Below are the code and all the weights of a small trained network. Each question names an input and a target symbol and asks about switching units off, where a switched-off unit gives its printed mean instead of its output.

import numpy as np


def w(rows, s, z=0):
    codes = np.array(rows[::2]) - 128.0
    scale = np.full(codes.shape[1], s)
    scale[-1] = z or s
    return codes * scale


def norm(h):
    return h / np.sqrt((h * h).mean(-1, keepdims=True) + 1e-5)


def f(y):
    return y / 2 * (1 + np.tanh(0.7978845608 * (y + 0.044715 * y**3)))


def softmax(a):
    e = np.exp(a - a.max(-1, keepdims=True))
    return e / e.sum(-1, keepdims=True)


def log_softmax(a):
    a = a - a.max(-1, keepdims=True)
    return a - np.log(np.exp(a).sum(-1, keepdims=True))


def net(x, mask):
    ids = ['ζηλπστψω'.index(c) for c in x.split()]
    T = len(ids)
    res = E[ids] + P[:T]
    u = 0
    for l in range(2):
        r = norm(res)
        for j in range(3):
            rows = slice(3 * j, 3 * j + 3)
            q, k, v = (r @ M[l][rows].T for M in (Q, K, V))
            z = softmax(np.where(np.tri(T) > 0, q @ k.T / 3**0.5, -1e9)) @ v
            o = O[l][rows]
            res = res + np.where(mask[u + j], z, o[:, -1]) @ o[:, :-1]
        u += 3
        y = f(norm(res) @ A[l][:, :-1].T + A[l][:, -1])
        res = res + np.where(mask[u : u + 4], y, B[l][:, -1]) @ B[l][:, :-1]
        u += 4
    return log_softmax(norm(res)[-1] @ U[:, :-1].T + U[:, -1])


Q, K, V, O, A, B = {}, {}, {}, {}, {}, {}
E = w([
[70,163,95],'ζ',
[88,125,168],'η',
[144,255,153],'λ',
[132,115,116],'π',
[122,88,85],'σ',
[93,116,50],'τ',
[178,111,136],'ψ',
[104,122,98],'ω',
],0.031)
P = w([
[150,83,108],'0',
[82,3,35],'1',
[107,56,49],'2',
[120,78,58],'3',
[123,109,47],'4',
[107,118,95],'5',
],0.0039)
Q[0] = w([
[138,152,207],'L0H1',
[123,28,81],'L0H1',
[121,2,82],'L0H1',
[129,138,143],'L0H2',
[74,128,45],'L0H2',
[70,159,85],'L0H2',
[67,148,42],'L0H3',
[72,158,58],'L0H3',
[106,94,76],'L0H3',
],0.017)
K[0] = w([
[137,146,181],'L0H1',
[147,133,55],'L0H1',
[162,144,24],'L0H1',
[120,142,134],'L0H2',
[181,96,109],'L0H2',
[140,155,102],'L0H2',
[11,87,151],'L0H3',
[4,111,155],'L0H3',
[154,92,122],'L0H3',
],0.02)
V[0] = w([
[108,81,100],'L0H1',
[82,74,121],'L0H1',
[200,240,201],'L0H1',
[108,139,135],'L0H2',
[201,175,16],'L0H2',
[201,55,146],'L0H2',
[108,147,58],'L0H3',
[132,159,1],'L0H3',
[178,80,250],'L0H3',
],0.0066)
O[0] = w([
[126,83,58,174],'L0H1',
[123,101,84,178],'L0H1',
[145,217,255,3],'L0H1',
[150,140,115,123],'L0H2',
[171,95,167,143],'L0H2',
[50,81,166,141],'L0H2',
[70,118,158,139],'L0H3',
[61,136,196,126],'L0H3',
[217,138,85,106],'L0H3',
],0.009,0.0072)
A[0] = w([
[105,229,113,5],'L0N1',
[6,249,113,124],'L0N2',
[90,155,179,167],'L0N3',
[139,147,182,157],'L0N4',
],0.011,0.0025)
B[0] = w([
[216,92,161,127],'L0N1',
[38,193,45,253],'L0N2',
[152,1,53,139],'L0N3',
[117,62,133,108],'L0N4',
],0.0094,0.0041)
Q[1] = w([
[68,140,92],'L1H1',
[123,187,128],'L1H1',
[26,120,166],'L1H1',
[190,180,120],'L1H2',
[101,147,6],'L1H2',
[118,159,73],'L1H2',
[127,124,173],'L1H3',
[187,226,171],'L1H3',
[191,130,21],'L1H3',
],0.022)
K[1] = w([
[116,186,82],'L1H1',
[148,157,157],'L1H1',
[76,166,137],'L1H1',
[84,173,176],'L1H2',
[4,120,87],'L1H2',
[51,128,127],'L1H2',
[118,127,100],'L1H3',
[219,212,107],'L1H3',
[218,106,200],'L1H3',
],0.025)
V[1] = w([
[185,137,80],'L1H1',
[155,110,124],'L1H1',
[180,85,127],'L1H1',
[87,14,183],'L1H2',
[94,131,171],'L1H2',
[154,54,111],'L1H2',
[1,139,180],'L1H3',
[90,176,8],'L1H3',
[100,110,130],'L1H3',
],0.016)
O[1] = w([
[107,213,151,146],'L1H1',
[102,136,140,118],'L1H1',
[73,140,150,103],'L1H1',
[200,71,136,169],'L1H2',
[78,123,175,123],'L1H2',
[186,100,66,144],'L1H2',
[184,253,93,151],'L1H3',
[138,75,15,251],'L1H3',
[171,151,109,158],'L1H3',
],0.014,0.012)
A[1] = w([
[248,77,192,254],'L1N1',
[110,116,123,76],'L1N2',
[28,150,93,162],'L1N3',
[213,79,74,227],'L1N4',
],0.017,0.0046)
B[1] = w([
[5,120,239,149],'L1N1',
[102,73,97,127],'L1N2',
[46,117,177,170],'L1N3',
[161,163,196,254],'L1N4',
],0.024,0.016)
U = w([
[158,108,236,100],'ζ',
[11,153,80,196],'η',
[70,109,229,102],'λ',
[218,34,168,132],'π',
[140,194,120,203],'σ',
[146,91,60,195],'τ',
[70,248,200,3],'ψ',
[198,90,96,88],'ω',
],0.017,0.0031)

Each question gives the input, a string of symbols that net reads in full, and the target symbol t.
The units are the heads (3 rows each of Q, K, V and O) and the neurons (one row each of A and B). Each row of codes is followed by its name. A weight is (code - 128) times the scale printed after its matrix; where a second scale follows, it is the last column's (O, A, B and U).
mask holds one flag per unit, layer by layer, with each layer's heads first. A switched-off unit (its flag False) gives its mean, the last column of its rows in O or B, instead of its output. The means were averaged over made-up inputs and are rounded, as every weight is.
A unit's drop is (log p(t) with every unit on - log p(t) with that unit switched off) / (log p(t) with every unit on - log p(t) with every unit switched off).
The circuit of an input: a set's keep is (log p(t) with only the set's units on - log p(t) with every unit switched off) / (log p(t) with every unit on - log p(t) with every unit switched off). Starting from the 12 units with the biggest drops (on a tie, the unit counted first), units are removed one at a time, each time the one whose removal leaves the highest keep (on an exact tie, the one counted first), for as long as the keep stays at least 0.8.
circuit, biggest first: the units of the circuit, biggest drop first
top k neurons: the k neurons with the biggest drops, biggest first
k most important neurons of layer l: the k neurons of layer l with the biggest drops, biggest first
which heads matter: for each layer, one digit per head in row order, 1 if its drop is at least 0.15 and else 0, layers parted by /
input η π π π, target η: circuit, biggest first	L0H2, L1H2, L0H3, L0H1
input λ ω ζ η τ ζ, target ψ: which heads matter	111 / 101
input π η ψ, target ζ: which heads matter	010 / 000
input ψ ψ π η σ, target λ: which heads matter	100 / 001
input ψ τ σ η π, target λ: which heads matter	000 / 001
input η η η, target η: circuit, biggest first	L0H2
input ψ π π η ζ, target λ: which heads matter	101 / 001
input ζ η ω ω, target τ: top 4 neurons	L0N2, L1N1, L0N3, L0N1
input π ω τ η π σ, target ζ: which heads matter	011 / 011
input ψ η ω ψ τ ζ, target λ: which heads matter	111 / 001
input τ ω η ω, target σ: which heads matter	000 / 001
input σ σ τ ζ σ ψ, target λ: which heads matter	000 / 001
input λ τ ψ π, target ζ: circuit, biggest first	L0H3, L1H2, L1N4
input σ ψ ζ η τ λ, target σ: top 4 neurons	L0N2, L1N1, L0N1, L0N3
input η ω ψ σ, target η: circuit, biggest first	L0H2, L0H3, L1H2, L1H1
input η η λ τ η, target η: circuit, biggest first	L0N2, L0H2, L0H1, L1N4
input λ ψ η, target ψ: which heads matter	100 / 011
input ψ σ π σ η λ, target λ: which heads matter	101 / 001
input ψ η σ τ σ, target λ: circuit, biggest first	L1H3, L0H2, L0H1
input σ ψ η ζ τ, target π: top 2 neurons	L0N2, L1N4
input τ ζ λ λ ψ, target λ: top neuron	L0N2
input η π ζ ψ η, target σ: top neuron	L0N3
input π σ ω σ, target π: which heads matter	100 / 000
input ζ ζ σ, target π: 2 most important neurons of layer 1	L1N4, L1N1
